Below is a small trained network, with its code and all its weights. Each question gives an input and a class and asks what happens when units are switched off, that is, made to give their printed mean instead of their output.

import numpy as np


def w(rows, s, z=0):
    codes = np.array(rows[::2]) - 128.0
    scale = np.full(codes.shape[1], s)
    scale[-1] = z or s
    return codes * scale


def norm(h):
    return h / np.sqrt((h * h).mean(-1, keepdims=True) + 1e-5)


def f(y):
    return y / 2 * (1 + np.tanh(0.7978845608 * (y + 0.044715 * y**3)))


def log_softmax(a):
    a = a - a.max(-1, keepdims=True)
    return a - np.log(np.exp(a).sum(-1, keepdims=True))


def net(x, mask):
    res = np.array(x, float).reshape(1, 5) / 4 @ E
    u = 0
    for l in range(2):
        y = f(norm(res) @ A[l][:, :-1].T + A[l][:, -1])
        res = res + np.where(mask[u : u + 4], y, B[l][:, -1]) @ B[l][:, :-1]
        u += 4
    return log_softmax(norm(res)[-1] @ U[:, :-1].T + U[:, -1])


A, B = {}, {}
E = w([
[78,128,191,46],'x0',
[66,91,2,79],'x1',
[91,185,119,149],'x2',
[129,128,132,129],'x3',
[174,207,97,80],'x4',
],0.0071)
A[0] = w([
[204,207,97,62,5],'L0N1',
[35,248,121,200,16],'L0N2',
[198,124,62,220,14],'L0N3',
[249,54,128,83,59],'L0N4',
],0.011,0.0031)
B[0] = w([
[80,68,199,188,255],'L0N1',
[250,32,134,104,204],'L0N2',
[66,142,204,61,241],'L0N3',
[208,86,89,122,211],'L0N4',
],0.02,0.0032)
A[1] = w([
[186,161,177,197,3],'L1N1',
[71,75,145,247,49],'L1N2',
[172,160,223,113,210],'L1N3',
[134,144,157,131,135],'L1N4',
],0.013,0.0014)
B[1] = w([
[82,108,80,171,183],'L1N1',
[149,161,173,164,192],'L1N2',
[132,166,109,116,254],'L1N3',
[92,6,110,26,146],'L1N4',
],0.025,0.0079)
U = w([
[91,188,147,34,254],'0',
[216,80,85,122,64],'1',
[118,172,186,166,115],'2',
[61,204,2,149,37],'3',
],0.015,0.0031)

Each question gives the input, the list of numbers given to net, and the class t.
The units are the neurons (one row each of A and B). Each row of codes is followed by its name. A weight is (code - 128) times the scale printed after its matrix; where a second scale follows, it is the last column's (A, B and U).
mask holds one flag per neuron, layer by layer. A switched-off neuron (its flag False) gives its mean, the last column of its row in B, instead of its output. The means were averaged over made-up inputs and are rounded, as every weight is.
A unit's drop is (log p(t) with every unit on - log p(t) with that unit switched off) / (log p(t) with every unit on - log p(t) with every unit switched off).
The circuit of an input: a set's keep is (log p(t) with only the set's units on - log p(t) with every unit switched off) / (log p(t) with every unit on - log p(t) with every unit switched off). Starting from all 8 units, units are removed one at a time, each time the one whose removal leaves the highest keep (on an exact tie, the one counted first), for as long as the keep stays at least 0.8.
units of the circuit, in order: the units of the circuit, biggest drop first
unit that matters most: the unit with the biggest drop
k most important neurons: the k neurons with the biggest drops, biggest first
k most important neurons of layer l: the k neurons of layer l with the biggest drops, biggest first
drop when u is switched off: that unit's drop, to one decimal
input [-2,-4,-1,0,-3], class 3: units of the circuit, in order : (L0N1 L1N1)
input [-7,7,-4,7,0], class 0: 2 most important neurons of layer 1 : (L1N1 L1N3)
input [-1,2,-4,-6,-6], class 2: units of the circuit, in order : (L1N2)
input [5,6,0,2,3], class 3: 2 most important neurons : (L0N3 L0N2)
input [6,-7,6,-4,0], class 3: 3 most important neurons : (L0N3 L1N1 L1N3)
input [6,-4,-8,-5,2], class 1: 2 most important neurons : (L0N4 L0N3)
input [4,6,2,8,6], class 2: 3 most important neurons : (L0N1 L0N3 L1N3)
input [5,-7,1,-6,-2], class 3: units of the circuit, in order : (L0N3 L0N1 L1N1)
input [-8,-7,1,0,7], class 0: 3 most important neurons : (L0N3 L1N4 L1N3)
input [3,5,-1,-2,6], class 2: 2 most important neurons : (L0N1 L0N3)
input [-3,-6,5,-7,-2], class 3: 3 most important neurons : (L1N1 L0N1 L0N4)
input [-6,5,1,-6,-5], class 0: 3 most important neurons : (L0N3 L0N1 L1N1)
input [7,-8,-5,5,4], class 3: 2 most important neurons of layer 0 : (L0N3 L0N2)
input [-4,1,-1,-2,6], class 2: most important neuron of layer 0 : (L0N1)
input [-5,-8,-3,0,-2], class 3: 2 most important neurons : (L1N1 L0N1)
input [-5,5,6,2,-2], class 1: 2 most important neurons : (L0N2 L1N3)
input [0,-1,-4,-4,8], class 2: 3 most important neurons : (L0N1 L1N2 L0N2)
input [-5,3,-5,6,2], class 0: 2 most important neurons : (L0N3 L0N2)
input [1,6,8,-3,-8], class 1: 2 most important neurons of layer 0 : (L0N2 L0N1)
input [5,-6,5,1,-5], class 3: units of the circuit, in order : (L1N1 L0N3 L0N1)
input [3,5,-7,-5,5], class 1: unit that matters most : L0N3
input [5,6,-8,-8,6], class 1: 3 most important neurons : (L0N3 L1N3 L0N4)
input [5,2,-6,8,5], class 1: 2 most important neurons of layer 0 : (L0N4 L0N3)
input [5,-5,7,-4,2], class 1: 2 most important neurons of layer 0 : (L0N2 L0N3)
input [-3,4,6,-4,4], class 1: drop when L0N2 is switched off : 0.9
input [-6,-5,-1,1,3], class 0: drop when L0N3 is switched off : 1.4
